Here is a tiny trained network, its code and every weight. The questions are about switching its units off for an input and a class, where a switched-off unit gives its printed mean instead of its output.

import numpy as np


def w(rows, s, z=0):
    codes = np.array(rows[::2]) - 128.0
    scale = np.full(codes.shape[1], s)
    scale[-1] = z or s
    return codes * scale


def norm(h):
    return h / np.sqrt((h * h).mean(-1, keepdims=True) + 1e-5)


def f(y):
    return np.maximum(y, 0)


def log_softmax(a):
    a = a - a.max(-1, keepdims=True)
    return a - np.log(np.exp(a).sum(-1, keepdims=True))


def net(x, mask):
    res = np.array(x, float).reshape(1, 3) / 4 @ E
    u = 0
    for l in range(2):
        y = f(norm(res) @ A[l][:, :-1].T + A[l][:, -1])
        res = res + np.where(mask[u : u + 14], y, B[l][:, -1]) @ B[l][:, :-1]
        u += 14
    return log_softmax(norm(res)[-1] @ U[:, :-1].T + U[:, -1])


A, B = {}, {}
E = w([
[184,3,130],'x0',
[169,148,33],'x1',
[31,92,78],'x2',
],0.0021)
A[0] = w([
[96,211,125,42],'0.n0',
[130,157,70,81],'0.n1',
[150,137,80,22],'0.n2',
[172,147,138,15],'0.n3',
[2,133,57,48],'0.n4',
[104,124,121,59],'0.n5',
[140,55,76,97],'0.n6',
[97,131,185,64],'0.n7',
[183,157,53,8],'0.n8',
[121,126,131,119],'0.n9',
[129,167,42,85],'0.n10',
[53,213,84,90],'0.n11',
[190,216,172,69],'0.n12',
[68,148,213,55],'0.n13',
],0.0083,0.0016)
B[0] = w([
[188,169,191,208],'0.n0',
[73,149,132,178],'0.n1',
[82,136,129,154],'0.n2',
[131,86,94,146],'0.n3',
[152,53,2,245],'0.n4',
[133,113,108,138],'0.n5',
[197,171,199,188],'0.n6',
[73,155,133,170],'0.n7',
[36,128,134,185],'0.n8',
[123,129,124,133],'0.n9',
[42,151,137,205],'0.n10',
[210,167,216,253],'0.n11',
[176,63,28,207],'0.n12',
[35,175,131,204],'0.n13',
],0.017,0.0044)
A[1] = w([
[174,55,58,5],'1.n0',
[182,160,178,87],'1.n1',
[94,133,138,58],'1.n2',
[183,130,200,78],'1.n3',
[111,170,153,70],'1.n4',
[114,62,163,185],'1.n5',
[133,103,117,100],'1.n6',
[1,158,171,51],'1.n7',
[135,122,106,100],'1.n8',
[134,60,40,51],'1.n9',
[131,112,112,86],'1.n10',
[159,102,195,105],'1.n11',
[75,126,154,76],'1.n12',
[176,150,195,32],'1.n13',
],0.0091,0.0011)
B[1] = w([
[127,30,94,202],'1.n0',
[182,183,143,213],'1.n1',
[103,133,135,155],'1.n2',
[164,193,168,207],'1.n3',
[120,105,80,178],'1.n4',
[149,174,39,147],'1.n5',
[136,129,98,143],'1.n6',
[6,143,103,255],'1.n7',
[138,113,121,147],'1.n8',
[188,56,121,213],'1.n9',
[138,112,123,142],'1.n10',
[160,188,119,175],'1.n11',
[81,147,122,172],'1.n12',
[182,176,160,206],'1.n13',
],0.023,0.0047)
U = w([
[201,215,160,179],'0',
[169,38,77,174],'1',
[11,158,106,165],'2',
[130,124,138,120],'3',
[109,114,191,1],'4',
],0.012,0.0057)

Each question gives the input, the list of numbers given to net, and the class t.
The units are the neurons (one row each of A and B). Each row of codes is followed by its name. A weight is (code - 128) times the scale printed after its matrix; where a second scale follows, it is the last column's (A, B and U).
mask holds one flag per neuron, layer by layer. A switched-off neuron (its flag False) gives its mean, the last column of its row in B, instead of its output. The means were averaged over made-up inputs and are rounded, as every weight is.
A unit's drop is (log p(t) with every unit on - log p(t) with that unit switched off) / (log p(t) with every unit on - log p(t) with every unit switched off).
The circuit of an input: a set's keep is (log p(t) with only the set's units on - log p(t) with every unit switched off) / (log p(t) with every unit on - log p(t) with every unit switched off). Starting from the 12 units with the biggest drops (on a tie, the unit counted first), units are removed one at a time, each time the one whose removal leaves the highest keep (on an exact tie, the one counted first), for as long as the keep stays at least 0.8.
circuit, biggest first: the units of the circuit, biggest drop first
most important unit: the unit with the biggest drop
k most important neurons: the k neurons with the biggest drops, biggest first
k most important neurons of layer l: the k neurons of layer l with the biggest drops, biggest first
drop of u: that unit's drop, to one decimal
input [-4,-2,5], class 1: circuit, biggest first -> [0.n4]
input [-4,8,-7], class 2: 3 most important neurons -> [0.n8 0.n10 0.n4]
input [-5,6,-2], class 2: 4 most important neurons -> [0.n10 0.n8 0.n1 0.n6]
input [4,5,1], class 2: 4 most important neurons -> [0.n11 0.n8 0.n0 1.n7]
input [0,5,-4], class 2: 3 most important neurons -> [0.n8 0.n4 0.n10]
input [5,7,0], class 2: 3 most important neurons -> [0.n11 0.n8 0.n0]
input [-1,6,-4], class 2: 2 most important neurons of layer 0 -> [0.n8 0.n4]
input [-4,-4,5], class 1: 2 most important neurons of layer 0 -> [0.n4 0.n6]
input [-5,6,-6], class 1: 2 most important neurons -> [0.n12 0.n13]
input [7,-6,8], class 1: 2 most important neurons of layer 0 -> [0.n11 0.n0]
input [-8,4,6], class 0: 3 most important neurons -> [0.n11 0.n0 0.n12]
input [-8,0,8], class 0: 4 most important neurons of layer 0 -> [0.n11 0.n0 0.n12 0.n3]
input [-3,-6,-4], class 2: 3 most important neurons -> [0.n13 0.n4 0.n7]
input [8,-4,8], class 0: most important unit -> 0.n6
input [5,-8,-5], class 2: 2 most important neurons of layer 0 -> [0.n4 0.n11]
input [-3,7,-8], class 1: 2 most important neurons of layer 0 -> [0.n12 0.n13]
input [3,-5,-6], class 1: drop of 0.n11 -> 1.0
input [-5,-1,-8], class 1: drop of 0.n12 -> 1.1
input [-4,-4,8], class 1: drop of 0.n4 -> 1.3
input [3,-5,-8], class 1: most important unit -> 0.n11
